[[ 12  18   6  26 -45]
 [-29  14  11  15 -16]
 [  7  20   8  26 -39]
 [-15 -11  -3 -16  29]]
:
[[14 11]
 [20  8]]

[[ 33  27 -15   5]
 [ 16  21  -4 -14]
 [ 16   6  -8  18]
 [-44 -46  30 -12]
 [-45 -44  28  -9]]
:
[[21 -4]
 [ 6 -8]]

[[-14  20  21   5]
 [  7 -22  17   1]
 [  4  15 -56  -5]
 [-10   4 -18 -22]]
:
[[-22  17]
 [ 15 -56]]

[[-21 -25  31   3]
 [-53  50  41 -59]
 [ 47 -60 -46  55]]
:
[[ 50  41]
 [-60 -46]]

[[ 33  43   1  16 -10]
 [-23  -7   6 -18 -10]
 [  3  10   4   5   7]]
:
[[-7  6]
 [10  4]]

[[  3   3  -9 -25]
 [ 24   0   4  -4]
 [-38 -18  -2  11]
 [ 15 -15  30 -13]
 [-50 -37 -11  14]]
:
[[  0   4]
 [-18  -2]]

[[ 15   0  20]
 [ 25 -11   5]
 [-53   9  -1]
 [  6  13 -26]]
:
[[-11   5]
 [  9  -1]]

[[  0 -17 -28  13  31]
 [-20  29  32  -8  44]
 [ 16  -9 -15  -7  26]
 [-10  32  10 -47 -23]]
:
[[ 29  32]
 [ -9 -15]]
---
[[-36 -42  51 -42 -40 -29  -3 -41 -29  41  33  42]
 [-44 -40  20 -40 -32  13   0 -39   1 -43  43  43]
 [-38 -39  32 -34 -35 -33  -8 -35 -28  43  46  41]
 [-37 -30  27 -38 -42 -15  -3 -48 -23  39  39 -43]
 [-32 -40  44 -41 -43 -36 -35 -44 -33 -41  -8 -43]
 [-45 -48 -39 -48 -36 -42  50 -40 -41  41 -40 -36]
 [-41 -33  49 -50 -43 -37 -30 -49 -39 -40  -6 -47]
 [ 34  42 -21  37  35  43  28  47  46  39  44 -43]]
:
[[ 34 -41 -45 -32 -37 -38 -44 -36]
 [ 42 -33 -48 -40 -30 -39 -40 -42]
 [-21  49 -39  44  27  32  20  51]
 [ 37 -50 -48 -41 -38 -34 -40 -42]
 [ 35 -43 -36 -43 -42 -35 -32 -40]
 [ 43 -37 -42 -36 -15 -33  13 -29]
 [ 28 -30  50 -35  -3  -8   0  -3]
 [ 47 -49 -40 -44 -48 -35 -39 -41]
 [ 46 -39 -41 -33 -23 -28   1 -29]
 [ 39 -40  41 -41  39  43 -43  41]
 [ 44  -6 -40  -8  39  46  43  33]
 [-43 -47 -36 -43 -43  41  43  42]]

[[  3 -12  -5  -1  16 -10  -3  -6  -1  16]
 [  4 -29   4  -2  -6   1  -6   0  -2 -47]
 [  9  -3  -6   0   1  -9   6 -15   0  12]]
:
[[  9   4   3]
 [ -3 -29 -12]
 [ -6   4  -5]
 [  0  -2  -1]
 [  1  -6  16]
 [ -9   1 -10]
 [  6  -6  -3]
 [-15   0  -6]
 [  0  -2  -1]
 [ 12 -47  16]]

[[ -4 -41  -8 -13]
 [ -7 -12 -50  32]
 [ 36 -54 -57  -6]]
:
[[ 36  -7  -4]
 [-54 -12 -41]
 [-57 -50  -8]
 [ -6  32 -13]]

[[-35  14  -6  10  -3  -9   0  -6]
 [-39  19 -10  16  -8 -14   2  -4]
 [-30  16 -11  13  -4 -20   1  -6]
 [-56  14  -9  15  -4 -14   3  -8]
 [-36  17 -15  15  -6 -29   3 -11]
 [-31  15  -6   8  -5 -16   1 -12]
 [-48  18 -12  13  -3 -17   7 -10]
 [-55  16 -10  16  -8 -18   2  -3]
 [-39  19  -7  12  -3 -13  -2  -3]
 [-58  21 -12  14  -6 -24   6 -12]
 [-23  17  -9  19  -9 -15  -2   2]
 [-31  10  -6  16  -4 -16   0  -5]]
:
[[-31 -23 -58 -39 -55 -48 -31 -36 -56 -30 -39 -35]
 [ 10  17  21  19  16  18  15  17  14  16  19  14]
 [ -6  -9 -12  -7 -10 -12  -6 -15  -9 -11 -10  -6]
 [ 16  19  14  12  16  13   8  15  15  13  16  10]
 [ -4  -9  -6  -3  -8  -3  -5  -6  -4  -4  -8  -3]
 [-16 -15 -24 -13 -18 -17 -16 -29 -14 -20 -14  -9]
 [  0  -2   6  -2   2   7   1   3   3   1   2   0]
 [ -5   2 -12  -3  -3 -10 -12 -11  -8  -6  -4  -6]]

[[ 49 -51  11  49  -8]
 [-54 -59 -41  46 -56]
 [-41 -44 -23  29 -24]
 [-40 -48 -33  45 -49]
 [-46 -55 -36  40 -41]
 [-59 -46 -56  55 -55]
 [-51 -56 -51  59 -52]
 [ 41  36  59 -53  49]
 [-35 -57 -51  48 -59]
 [-52 -55 -56  55 -59]
 [-54 -49  60  53  52]]
:
[[-54 -52 -35  41 -51 -59 -46 -40 -41 -54  49]
 [-49 -55 -57  36 -56 -46 -55 -48 -44 -59 -51]
 [ 60 -56 -51  59 -51 -56 -36 -33 -23 -41  11]
 [ 53  55  48 -53  59  55  40  45  29  46  49]
 [ 52 -59 -59  49 -52 -55 -41 -49 -24 -56  -8]]

[[ 0 23 -5]
 [ 0 20 -5]
 [-6 49 -5]
 [ 0 -6  2]]
:
[[ 0 -6  0  0]
 [-6 49 20 23]
 [ 2 -5 -5 -5]]

[[ 16   7   5   1  27]
 [ 10  11   5  48 -19]
 [ 39 -14  27  18 -28]
 [ 12  -3 -22   1   9]]
:
[[ 12  39  10  16]
 [ -3 -14  11   7]
 [-22  27   5   5]
 [  1  18  48   1]
 [  9 -28 -19  27]]

[[ 53  41]
 [-46 -49]
 [-43 -48]
 [ 46  40]
 [-46 -51]]
:
[[-46  46 -43 -46  53]
 [-51  40 -48 -49  41]]
